Below are the code and all the weights of a small trained network. Each question names an input and a target symbol and asks about switching units off, where a switched-off unit gives its printed mean instead of its output.

import numpy as np


def w(rows, s, z=0):
    codes = np.array(rows[::2]) - 128.0
    scale = np.full(codes.shape[1], s)
    scale[-1] = z or s
    return codes * scale


def f(y):
    return y / 2 * (1 + np.tanh(0.7978845608 * (y + 0.044715 * y**3)))


def softmax(a):
    e = np.exp(a - a.max(-1, keepdims=True))
    return e / e.sum(-1, keepdims=True)


def log_softmax(a):
    a = a - a.max(-1, keepdims=True)
    return a - np.log(np.exp(a).sum(-1, keepdims=True))


def net(x, mask):
    ids = ['αγδηθλμστφω'.index(c) for c in x.split()]
    T = len(ids)
    res = E[ids] + P[:T]
    u = 0
    for l in range(2):
        q, k, v = (res @ M[l].T for M in (Q, K, V))
        z = softmax(np.where(np.tri(T) > 0, q @ k.T / 3**0.5, -1e9)) @ v
        res = res + np.where(mask[u], z, O[l][:, -1]) @ O[l][:, :-1]
        u += 1
        y = f(res @ A[l][:, :-1].T + A[l][:, -1])
        res = res + np.where(mask[u : u + 8], y, B[l][:, -1]) @ B[l][:, :-1]
        u += 8
    return log_softmax(res[-1] @ U[:, :-1].T + U[:, -1])


Q, K, V, O, A, B = {}, {}, {}, {}, {}, {}
E = w([
[130,158,149,197,84,39,84,114,110,135],'α',
[181,106,170,90,79,84,94,209,143,171],'γ',
[102,139,192,152,107,85,70,187,163,119],'δ',
[195,134,148,102,105,13,76,64,118,132],'η',
[200,160,202,111,188,227,117,102,70,119],'θ',
[64,104,116,159,195,179,177,84,211,118],'λ',
[122,76,82,78,192,142,161,135,135,182],'μ',
[98,98,66,145,212,149,97,2,131,108],'σ',
[197,108,36,149,129,178,175,106,162,159],'τ',
[179,146,144,90,189,64,96,109,119,50],'φ',
[85,184,97,94,63,119,177,89,112,165],'ω',
],0.014)
P = w([
[106,9,166,135,108,144,122,111,108,114],'0',
[141,118,176,157,116,86,125,114,167,164],'1',
[148,133,163,147,129,84,134,110,172,172],'2',
[138,144,153,139,118,102,128,128,149,144],'3',
[138,152,136,130,128,105,125,128,146,137],'4',
[136,163,119,120,130,106,120,123,147,134],'5',
[140,178,110,110,132,116,118,124,147,129],'6',
[134,188,96,94,137,115,115,128,152,114],'7',
[134,196,86,96,136,129,107,132,139,111],'8',
[132,214,74,93,141,129,111,139,132,105],'9',
],0.014)
Q[0] = w([
[69,2,55,153,184,250,239,98,99,127],'L0H1',
[123,181,79,117,157,136,123,54,193,216],'L0H1',
[114,164,179,109,93,138,168,123,54,90],'L0H1',
],0.012)
K[0] = w([
[100,21,235,247,96,101,89,119,75,244],'L0H1',
[58,110,113,95,39,221,151,158,75,158],'L0H1',
[152,254,210,123,155,63,103,150,138,131],'L0H1',
],0.0079)
V[0] = w([
[84,134,151,139,109,180,167,152,198,137],'L0H1',
[165,130,83,146,44,134,152,162,156,141],'L0H1',
[84,151,80,254,94,112,125,60,189,40],'L0H1',
],0.0092)
O[0] = w([
[64,132,129,87,46,218,130,147,224,180,13],'L0H1',
[128,103,73,174,86,165,2,113,120,199,2],'L0H1',
[66,127,177,116,215,134,104,190,79,253,197],'L0H1',
],0.0085,0.00065)
A[0] = w([
[170,116,161,157,165,253,115,128,124,124,81],'L0N1',
[114,153,103,151,51,109,104,103,164,173,180],'L0N2',
[132,181,53,164,147,140,185,138,152,194,116],'L0N3',
[111,100,76,118,241,193,135,126,194,204,213],'L0N4',
[130,251,167,175,124,104,108,196,207,135,172],'L0N5',
[191,207,98,112,124,78,153,109,125,168,197],'L0N6',
[171,120,135,162,88,46,26,155,92,149,3],'L0N7',
[150,84,79,134,146,188,146,51,110,106,230],'L0N8',
],0.0072,0.0022)
B[0] = w([
[158,235,213,87,90,108,113,129,131,138,142],'L0N1',
[106,85,151,77,129,138,38,98,187,96,221],'L0N2',
[130,61,148,90,230,163,121,87,91,84,204],'L0N3',
[234,130,139,74,138,145,113,40,196,111,239],'L0N4',
[187,97,112,40,47,2,114,123,90,150,215],'L0N5',
[15,130,174,78,132,104,152,168,171,136,254],'L0N6',
[207,145,169,150,138,84,65,205,79,119,194],'L0N7',
[141,163,145,128,122,57,178,61,145,164,201],'L0N8',
],0.0069,0.0059)
Q[1] = w([
[140,217,193,118,59,210,94,143,53,99],'L1H1',
[113,161,229,14,119,15,72,118,165,129],'L1H1',
[66,193,239,90,10,58,15,254,13,90],'L1H1',
],0.0067)
K[1] = w([
[196,252,146,152,128,125,136,165,165,160],'L1H1',
[113,197,12,24,125,151,129,113,68,121],'L1H1',
[113,254,4,66,179,106,88,157,146,114],'L1H1',
],0.0076)
V[1] = w([
[226,151,153,127,233,163,121,81,127,17],'L1H1',
[254,10,149,164,77,12,92,243,57,121],'L1H1',
[232,244,78,111,48,85,111,71,96,174],'L1H1',
],0.0058)
O[1] = w([
[101,117,109,252,178,84,118,146,252,196,255],'L1H1',
[94,169,2,113,164,160,144,159,135,121,104],'L1H1',
[126,50,75,188,141,229,219,21,69,161,208],'L1H1',
],0.0084,0.0041)
A[1] = w([
[149,102,158,106,184,94,180,83,152,146,76],'L1N1',
[135,161,231,110,116,111,80,169,110,132,15],'L1N2',
[235,138,112,130,123,165,161,37,132,89,112],'L1N3',
[2,161,63,123,55,146,164,107,135,223,3],'L1N4',
[129,120,193,56,60,163,100,72,88,129,22],'L1N5',
[40,134,66,240,190,198,158,178,169,146,20],'L1N6',
[114,107,168,132,158,175,39,115,201,145,26],'L1N7',
[128,77,76,177,122,240,140,74,123,172,77],'L1N8',
],0.0067,0.0044)
B[1] = w([
[122,155,114,178,80,136,107,195,57,99,253],'L1N1',
[190,180,18,175,37,156,239,106,31,112,210],'L1N2',
[28,97,168,138,84,139,155,155,85,172,240],'L1N3',
[65,164,183,88,96,62,87,255,138,89,147],'L1N4',
[123,71,132,161,254,73,132,170,98,122,253],'L1N5',
[162,142,218,78,80,147,71,85,12,186,220],'L1N6',
[154,63,38,86,86,95,122,184,14,101,183],'L1N7',
[172,131,191,154,162,167,107,201,173,3,208],'L1N8',
],0.007,0.008)
U = w([
[167,139,53,154,176,188,184,85,82,181,124],'α',
[49,137,140,117,41,166,112,197,122,104,136],'γ',
[209,163,209,74,71,137,73,65,232,96,179],'δ',
[86,144,178,158,144,190,71,216,59,165,3],'η',
[118,182,204,173,90,174,181,120,122,243,209],'θ',
[253,155,163,126,112,148,141,114,80,60,25],'λ',
[104,83,58,135,74,119,225,68,161,136,158],'μ',
[136,94,163,176,208,86,101,199,176,98,80],'σ',
[152,40,93,177,141,208,102,135,133,61,157],'τ',
[160,118,145,143,66,169,11,86,163,247,179],'φ',
[43,45,209,47,123,126,137,118,110,197,144],'ω',
],0.005,0.004)

Each question gives the input, a string of symbols that net reads in full, and the target symbol t.
The units are the heads (3 rows each of Q, K, V and O) and the neurons (one row each of A and B). Each row of codes is followed by its name. A weight is (code - 128) times the scale printed after its matrix; where a second scale follows, it is the last column's (O, A, B and U).
mask holds one flag per unit, layer by layer, with each layer's heads first. A switched-off unit (its flag False) gives its mean, the last column of its rows in O or B, instead of its output. The means were averaged over made-up inputs and are rounded, as every weight is.
A unit's drop is (log p(t) with every unit on - log p(t) with that unit switched off) / (log p(t) with every unit on - log p(t) with every unit switched off).
The circuit of an input: a set's keep is (log p(t) with only the set's units on - log p(t) with every unit switched off) / (log p(t) with every unit on - log p(t) with every unit switched off). Starting from the 12 units with the biggest drops (on a tie, the unit counted first), units are removed one at a time, each time the one whose removal leaves the highest keep (on an exact tie, the one counted first), for as long as the keep stays at least 0.8.
units of the circuit, in order: the units of the circuit, biggest drop first
top k neurons: the k neurons with the biggest drops, biggest first
top k neurons in layer l: the k neurons of layer l with the biggest drops, biggest first
input ω γ ω τ η τ τ φ σ, target ω: top neuron	[L1N3]
input δ α σ, target δ: units of the circuit, in order	[L1H1; L0H1; L0N4]
input τ ω θ η, target λ: top 3 neurons	[L0N7; L1N2; L1N3]
input ω ω η, target λ: units of the circuit, in order	[L1H1; L1N2; L0N7]
input λ α τ μ σ φ, target σ: units of the circuit, in order	[L0N4; L0H1; L1H1]
input τ τ θ λ λ δ, target ω: units of the circuit, in order	[L0H1; L0N5]
input θ τ τ η λ γ δ, target ω: top 2 neurons in layer 1	[L1N2; L1N1]
input ω τ λ λ λ θ φ γ μ, target ω: top 3 neurons	[L1N3; L0N4; L0N3]
input ω ω ω ω η φ δ μ τ λ, target ω: top 2 neurons	[L1N3; L0N3]
input μ ω ω σ δ δ τ λ φ, target σ: units of the circuit, in order	[L0H1; L1H1]
input σ σ τ τ λ σ θ, target θ: units of the circuit, in order	[L0N1; L1H1; L1N3]
input τ τ θ σ φ λ γ η μ, target τ: top 3 neurons	[L1N8; L0N4; L0N6]
input η α τ δ τ α δ α, target γ: top 3 neurons	[L0N5; L1N4; L0N4]
input μ σ ω λ τ ω γ ω λ, target μ: top 2 neurons in layer 0	[L0N8; L0N6]
input σ δ τ, target σ: top 2 neurons in layer 0	[L0N6; L0N4]
input α α δ α, target γ: top 3 neurons	[L1N4; L0N4; L0N5]
input δ μ γ α, target δ: top neuron	[L0N2]
input η θ τ μ τ η σ α ω τ, target η: top 2 neurons	[L1N6; L1N4]
input λ λ λ, target λ: top 4 neurons	[L1N2; L1N7; L0N5; L1N1]
input τ ω λ λ τ τ λ, target τ: top 3 neurons in layer 1	[L1N8; L1N7; L1N6]
input θ δ τ, target θ: top neuron	[L1N6]
input φ α δ, target σ: top 2 neurons in layer 1	[L1N2; L1N3]
input τ σ μ τ θ γ λ, target τ: top 3 neurons	[L1N8; L0N4; L0N6]
input μ γ θ θ τ σ, target μ: top 3 neurons	[L0N8; L0N6; L1N6]
input ω λ ω τ φ η θ η μ α, target δ: top 2 neurons in layer 1	[L1N5; L1N3]
input θ γ γ θ α λ, target θ: top 2 neurons in layer 1	[L1N6; L1N3]
